Each row has a name. Each piece below is followed by the name of the row it came from, unless a question asks for something else. Each question is about the rows just above it.

12.2  -4.0  -57.6  82.7 -> sifi
17.5  -7.9  -44.0  78.3 -> ratu
-4.0  -57.6  82.5  68.9 -> tagun
18.0  -9.3  27.6  52.4 -> gibuk
-33.3  20.5  -61.9  -12.4 -> Ruba
-45.1  20.9  -53.9  -6.6 -> Fer
Which row holds this, read backwards? 82.7  -57.6  -4.0 -> sifi
Which row holds this, read backwards? -12.4  -61.9 -> Ruba

11.1  12.0  -11.3  -8.7  15.0  20.6  -18.6  -2.9  5.5  -16.3  6.7  17.7  19.3  -20.8  20.8  -2.1 : tagun
-22.1  -25.0  10.8  -1.4  10.3  21.5  -16.5  14.6  27.9  35.7  -5.0  -47.3  -21.3  85.7  9.9  -6.5 : Ruba
-68.6  98.4  1.8  66.4  40.4  -4.5  29.9  -23.8  -42.9  -20.6  -88.4  4.0  -21.0  8.7  -10.8  -31.0 : kuv
-11.5  -8.7  15.0  20.6  -18.6  -2.9  52.0  -32.8  -20.2  75.0  -13.9  -47.5  -27.2  68.5  83.8  -78.3 : gibuk
Which row holds this, read backwards? -2.9  -18.6  20.6  15.0  -8.7  -11.3 -> tagun
Which row holds -18.6  20.6  15.0  -8.7  -11.3  12.0 read backwards? -> tagun
5.5  -2.9  -18.6  20.6 is which row, read backwards? -> tagun

-5.6  -1.0  52.8  -50.6  83.5  10.8  24.6  8.0  -47.1 : ratu
-23.4  -0.4  50.1  -28.1  81.9  43.4  42.1  6.2  -65.4 : pog
9.8  10.6  -23.2  42.7  -98.2  -5.6  -0.9  -12.3  8.9 : gibuk
25.8  -0.4  -28.1  50.1  -60.7  -35.7  -61.9  -14.0  25.4 : Nuvel
7.2  -11.4  -11.1  44.1  -60.2  -40.9  -50.4  10.9  36.3 : kuv
83.5  -50.6  52.8  -1.0  -5.6 is which row, read backwards? -> ratu
-61.9  -35.7  -60.7  50.1  -28.1  -0.4  25.8 is which row, read backwards? -> Nuvel
6.2  42.1 is which row, read backwards? -> pog
Which row holds this, read backwards? 50.1  -28.1  -0.4 -> Nuvel
Which row holds -0.9  -5.6 read backwards? -> gibuk
Which row holds this, read backwards? -60.2  44.1 -> kuv
81.9  -28.1  50.1  -0.4  -23.4 is which row, read backwards? -> pog

